Below are the code and all the weights of a small trained network. Each question names an input and a class and asks about switching units off, where a switched-off unit gives its printed mean instead of its output.

import numpy as np


def w(rows, s, z=0):
    codes = np.array(rows[::2]) - 128.0
    scale = np.full(codes.shape[1], s)
    scale[-1] = z or s
    return codes * scale


def norm(h):
    return h / np.sqrt((h * h).mean(-1, keepdims=True) + 1e-5)


def f(y):
    return np.maximum(y, 0)


def log_softmax(a):
    a = a - a.max(-1, keepdims=True)
    return a - np.log(np.exp(a).sum(-1, keepdims=True))


def net(x, mask):
    res = np.array(x, float).reshape(1, 8) / 4 @ E
    u = 0
    for l in range(3):
        y = f(norm(res) @ A[l][:, :-1].T + A[l][:, -1])
        res = res + np.where(mask[u : u + 7], y, B[l][:, -1]) @ B[l][:, :-1]
        u += 7
    return log_softmax(norm(res)[-1] @ U[:, :-1].T + U[:, -1])


A, B = {}, {}
E = w([
[120,210,220],'x0',
[136,126,122],'x1',
[104,253,42],'x2',
[126,129,122],'x3',
[124,127,128],'x4',
[130,127,131],'x5',
[140,127,128],'x6',
[127,124,132],'x7',
],0.0015)
A[0] = w([
[130,163,59,129],'0.n1',
[92,252,79,240],'0.n2',
[158,98,27,8],'0.n3',
[195,136,26,124],'0.n4',
[149,101,69,24],'0.n5',
[219,83,70,68],'0.n6',
[207,204,183,112],'0.n7',
],0.0031,0.0015)
B[0] = w([
[223,153,219,175],'0.n1',
[230,2,187,254],'0.n2',
[13,78,169,161],'0.n3',
[62,43,151,182],'0.n4',
[55,45,185,143],'0.n5',
[14,161,172,164],'0.n6',
[39,92,117,178],'0.n7',
],0.0021,0.0026)
A[1] = w([
[145,152,252,254],'1.n1',
[109,87,83,165],'1.n2',
[120,212,34,229],'1.n3',
[211,78,159,240],'1.n4',
[185,55,93,122],'1.n5',
[101,109,12,40],'1.n6',
[70,75,169,123],'1.n7',
],0.0035,0.00088)
B[1] = w([
[84,112,49,252],'1.n1',
[77,163,173,171],'1.n2',
[252,41,155,146],'1.n3',
[91,197,64,220],'1.n4',
[89,202,123,189],'1.n5',
[100,40,160,153],'1.n6',
[166,156,64,204],'1.n7',
],0.0034,0.0031)
A[2] = w([
[98,228,249,128],'2.n1',
[134,61,225,131],'2.n2',
[112,2,90,254],'2.n3',
[117,184,216,84],'2.n4',
[88,202,211,166],'2.n5',
[238,108,172,149],'2.n6',
[65,98,205,111],'2.n7',
],0.0031,0.0015)
B[2] = w([
[114,4,180,151],'2.n1',
[227,231,122,142],'2.n2',
[181,214,185,252],'2.n3',
[57,85,167,136],'2.n4',
[107,90,61,152],'2.n5',
[183,154,212,138],'2.n6',
[195,158,37,156],'2.n7',
],0.0026,0.0033)
U = w([
[111,148,110,226],'0',
[108,142,114,202],'1',
[223,129,181,156],'2',
[97,132,114,94],'3',
[89,131,114,79],'4',
[68,1,162,91],'5',
[104,140,115,2],'6',
],0.0087,0.0024)

Each question gives the input, the list of numbers given to net, and the class t.
The units are the neurons (one row each of A and B). Each row of codes is followed by its name. A weight is (code - 128) times the scale printed after its matrix; where a second scale follows, it is the last column's (A, B and U).
mask holds one flag per neuron, layer by layer. A switched-off neuron (its flag False) gives its mean, the last column of its row in B, instead of its output. The means were averaged over made-up inputs and are rounded, as every weight is.
A unit's drop is (log p(t) with every unit on - log p(t) with that unit switched off) / (log p(t) with every unit on - log p(t) with every unit switched off).
The circuit of an input: a set's keep is (log p(t) with only the set's units on - log p(t) with every unit switched off) / (log p(t) with every unit on - log p(t) with every unit switched off). Starting from the 12 units with the biggest drops (on a tie, the unit counted first), units are removed one at a time, each time the one whose removal leaves the highest keep (on an exact tie, the one counted first), for as long as the keep stays at least 0.8.
units of the circuit, in order: the units of the circuit, biggest drop first
unit that matters most: the unit with the biggest drop
top k neurons: the k neurons with the biggest drops, biggest first
k most important neurons of layer l: the k neurons of layer l with the biggest drops, biggest first
drop of u: that unit's drop, to one decimal
input [-8,5,3,7,-5,-1,2,6], class 5: units of the circuit, in order -> (1.n6; 1.n4; 0.n3)
input [-7,-4,-8,7,7,-8,2,1], class 2: top 3 neurons -> (1.n1; 2.n3; 2.n2)
input [-6,-3,-8,-7,1,-1,-7,5], class 2: top 2 neurons -> (1.n1; 2.n3)
input [-6,-6,-7,7,-5,2,-5,-4], class 2: unit that matters most -> 1.n1
input [8,-4,5,4,-7,-5,1,-1], class 5: 3 most important neurons of layer 2 -> (2.n1; 2.n3; 2.n5)
input [-8,-7,-8,3,-8,-2,-6,8], class 2: units of the circuit, in order -> (1.n1; 2.n3; 2.n2)
input [5,-2,7,2,0,4,-6,3], class 2: top 3 neurons -> (1.n3; 1.n4; 1.n7)
input [7,-5,1,-7,-6,2,-6,2], class 5: units of the circuit, in order -> (2.n1; 2.n3)
input [8,7,2,4,-1,5,3,-8], class 5: top 2 neurons -> (1.n7; 2.n1)
input [-8,-6,7,7,-2,3,4,-3], class 5: top 3 neurons -> (1.n6; 0.n4; 0.n3)
input [7,-2,2,1,6,-4,4,-8], class 5: top 4 neurons -> (1.n7; 2.n3; 2.n1; 1.n4)
input [2,-5,7,-6,-3,5,2,0], class 2: 3 most important neurons of layer 1 -> (1.n3; 1.n5; 1.n7)
input [0,3,7,5,1,-1,-5,-3], class 2: 2 most important neurons of layer 1 -> (1.n3; 1.n1)
input [0,0,8,3,5,-8,6,-3], class 2: top neuron -> (1.n3)
input [3,-6,8,8,-6,5,-7,5], class 2: 2 most important neurons of layer 1 -> (1.n3; 1.n4)
input [8,-1,2,-4,-3,2,4,-2], class 5: drop of 2.n1 -> 0.5
input [-1,-8,-5,4,7,-4,0,-3], class 0: drop of 0.n2 -> 0.2
input [-1,-5,-8,7,-1,-3,-7,3], class 2: drop of 2.n2 -> -0.1
input [0,6,-5,5,0,1,3,-2], class 0: drop of 1.n4 -> 0.2
input [-1,-4,-4,-4,1,-5,5,3], class 1: top neuron -> (0.n2)
